Group and class of each row
[ -9  15  11   9   3  -4 -12 -10  38   8 -12  -1  48  19   6 -55 -21  -2
   7  -7 -29  -6  25 -27]  fure gis
[ -6  12  18  17  -8 -12  -7 -14  15   1   6   3  25  30  -8  -6  -7  14
  -7   0 -13 -18  15 -16]  fure gis
[ 30 -12  -2 -38  50   4 -22  26 -10  23  42  -1 -57   5 -45  -4 -15 -37
 -29   8  13  13 -32  13]  tepa laz
[  3   3  27  -3  19 -18   1 -17  -5  -9  -3   9  32  38  -7 -10  -3  14
 -14  -9  34  -5  -6 -13]  tepa des
[-19  17  34   0   5 -19  -2 -22  -4 -13  18   0  39  35  15 -18  10  20
  -6  14  21 -15   2 -11]  tepa laz
[  4  -2  20  -3  29 -16   4  -2  -6   4   1  -3  39  40 -28 -28 -10   9
   0  18   5 -14   2 -10]  tepa tos
[ -5  10  30  15  -6 -20   1 -26 -10  -8 -17   5  42  38  12 -17  -4  22
   1   5  10 -24  14 -32]  tepa des
[-11  12  47  15 -12 -21  11 -40  -1 -11 -29  22 100  59   1 -28 -15  51
 -13  15  25 -24  17 -31]  tepa des
[-29  30  21  19 -38 -13  17 -25   6 -10 -22  -5  74  36  34 -23 -27  52
   6  26 -15 -13  44 -34]  fure dag
[-25  15   4   4  -5  -1   7   4  27  -7   1  -1  76  40  20 -11 -13  26
   4 -14 -14 -12  25  -7]  fure dag
[-20   7  23  25  -7 -21  -8 -32  15  -6 -22 -17  44  38  13  -7   1  40
   5  -5 -14  -7  44   5]  fure gis
[ -2   3  16  -7  25 -27   2 -29   8   4  -6  -3  44  12 -11 -17 -21  25
  -3   6  17  -3   3  -5]  tepa tos
[-19   7   8  21 -16  -7  -5 -18  10  10  -2   1  33  25  22 -17  -4  -1
  14 -10 -13  -5  11 -20]  fure gis
[ -3  -7  35   0   9 -19   1 -19 -15  -7 -29   8  43  43  16 -26  -1  28
   3  13  16 -11   4 -14]  tepa tos
[-25  13  18  20  14  -1  -1 -16   6  13 -11 -17  65  31  18 -20   2  11
  19  -1 -13  -4  34 -23]  fure dag
[ -4   8  22 -28   3  37 -14 -18  13   4 -17  12  52  30   9   7  -8   9
  -2  12  -1  10  23 -31]  fure mitug
[-21  -2  21   2  16 -18  21 -19  10   8   0   3  28  48  11  -7 -12  20
 -25  -2  15 -23   7   6]  tepa laz
[-29   9  21  10  50  -8  -7 -28   9  -6 -21  21  38  40  22 -24 -11  11
   7  -5  -5  13  59 -33]  fure dag
[ -2   2  22 -21  19 -12 -46 -15 -11  11  11  15  47  17 -25 -13   3   2
   1   6  35 -19 -18 -39]  tepa tos
[ 12   5  48  -6  14 -13   7  -8  -5 -14 -13  -3  30  29  -1   0   6  26
 -10  11  29 -20   3 -20]  tepa des
[-11   9  24   6   4  -6 -11 -14  15   2  -5   8  42  26 -11 -24 -22   5
 -23  -6   2  -7  17 -19]  fure gis
[  1  13  10  -3   7 -14   4 -17 -10 -17  -1  -2  42  31  14 -15  -7  36
  -4   5  29  -7  18 -10]  tepa des
[  4   5   8   2 -18  10  -1  -4  12   7   5  -4  66  15   4 -14 -13 -21
 -11  12  -3   0  31 -46]  fure dag

Group and class of each row
[  9  19 -20 -18  -1   6  -9 -13  -4  -7 -31  -1  -1  28  -5 -22   0  17
 -23 -13 -23   6 -14 -12]  G (45)
[  4   0 -10   9  15 -15   6 -12 -15  10  17  14  14 -23  13  17  12  -8
  12   2   4 -11  20  -7]  Z (58)
[  1  -7   3  10   9  -4   8   4  28   7  -3  17   9  11   3  -9  -2 -13
   3   6  22  -3  -4  15]  J (49)
[ -1 -16  -3 -29  11 -20   3 -13 -11 -12  22   6  -9 -15  18  23   4  -7
   2   4   0  -1  14  -9]  P (31)
[-11  -1  -6 -11  28 -13   2  -9 -10  31   0   2   4  22   8  26  14  -4
 -12   5  -8   5   8  -5]  G (28)
[ 33   3 -10 -13   1 -30   3   0   9  -3 -23  13   6 -21   4  -7 -10 -11
  11  -4 -21 -11  20   6]  J (54)
[ 20  -6  17  -5   2 -14  -9  -6 -14 -11 -14 -18   6 -21  13  15 -36 -16
  27  -9  -1 -28  -2  10]  P (31)
[  5  -5  -1 -13   7   8  -6  -9  -3   1 -33   8  15   6  -7   1   1  15
 -11  -6 -25  -4 -24   2]  G (45)
[ 30   9 -10   7   6 -16   2  -5  21  -7   0   9   8 -27   1  -8 -25 -20
  33   0   5 -12   5   8]  J (49)
[  1  10  10   1  16 -21   6 -18   4   8  -3   1  14  -3  -5  24  17  -6
   2   0   8 -10   9   8]  G (29)
[ -3  -9 -15  -9 -12   4  -4  -9 -15  -2  15  -2   1  -5  10  17  17  36
   6 -12 -13  -1  -3  -4]  Z (27)
[  2   3   4   0  -2 -16   7  -1 -15  19  29  15   2 -14   6  16  -3 -15
  -4   2  -7   9  13 -12]  P (31)
[  9 -17  -3  26  -3   0  15  15  25 -10  20  -5   8 -21  -6   1  -8 -17
  15   9   2  14 -10  12]  J (54)
[ 22  13  -9  -4   5 -26 -12  -8  10 -11 -30  -8  17 -13  -9 -17 -42  -6
   8 -27 -40  -7   7  15]  J (54)
[ -1  -1 -12  20  -9  -4   2  18  14 -15  22  10  20 -11  -1 -14 -19  -9
   7  -2  10  13 -18  -7]  J (41)
[  4  10 -23  -5 -10   5  16   0  -4  -5  10   8   6   0  -1   8   8  -6
  -7 -10  -5  -1 -11  -9]  Z (35)
[  5   9 -25  15   0 -12   2 -24   4  15  -2   4   2   8  16  14  18   2
   6  -8  22  -4 -16  -6]  Z (58)
[  0   7   5  -4  -9  -4 -12 -19 -18   2  -5  -1 -30 -12  11   6   0  -3
  -9  -8   8   0  10 -10]  P (42)
[  3  11 -20   6  -3  -2   8   0   0  17  22  18  -5  -1  12   9  30  23
  16   1  13   8  16 -13]  Z (27)
[ -4  16 -16 -31  20 -17 -18 -24 -16  36 -20   5   0   9   0   7  24  -8
 -31 -11 -13  13  34 -18]  G (28)
[ -3  16 -26   7   7   6   8 -12   4  13  -5  12   4  -1  14   9  24  -2
 -11   5  16  -1  -7  -8]  Z (27)
[ -2  -8 -12  20  -4   8  16   5  14  -7  32  20   9  -7   7  12   7   5
   9   3  14  -5 -14   8]  Z (27)
[ 15   3 -15  12   5  -8   9 -22 -11  16   6   0   6 -24  17  27   5  -7
  -3  -6  12  -5   7  -7]  Z (58)
[ 11  13 -26   8 -32  28 -26  25   1 -42  16   8  33 -36   6  17 -56  16
  -1 -18 -62 -11 -25   7]  G (28)
[ -8 -16  -3  14 -11  14  20  19   3   0  38  11  26 -18  29  18 -10 -14
  11  -6   7   1  -5  16]  P (31)
[  5   5 -16   6  -3   2   5 -22 -12  10 -19  12   6 -26   5   5  15  -6
   0  -3  23 -10  -5  -3]  Z (27)
[ 38  -2  13  -1  19 -23  14 -23  25  -8 -24 -24  -2 -19 -16  -4 -12 -22
  17   5  13 -25   1  16]  J (54)
[ 17 -15   4 -11  15 -17  -5 -15 -19  -3  -6  -7  -6 -17   4  10 -35   5
   0   5 -10 -20   9   0]  P (31)
[  3   2 -16  -3   6   8   2   0  13  -4   3  -1  12   6  -6  -2  -1  -6
 -13   2 -14  -8   1   6]  G (28)
[ 13  -4 -32   8 -12  19  -2  21  21  -1  26  27  13 -16  13  15 -11  -3
  -3  -3 -14   6  -3  -6]  G (29)
[  5   3   9 -17   7 -22 -10 -37 -24 -20 -43 -28   5  12 -62  -1 -31   3
  12 -13  12 -24  -3  -3]  P (42)
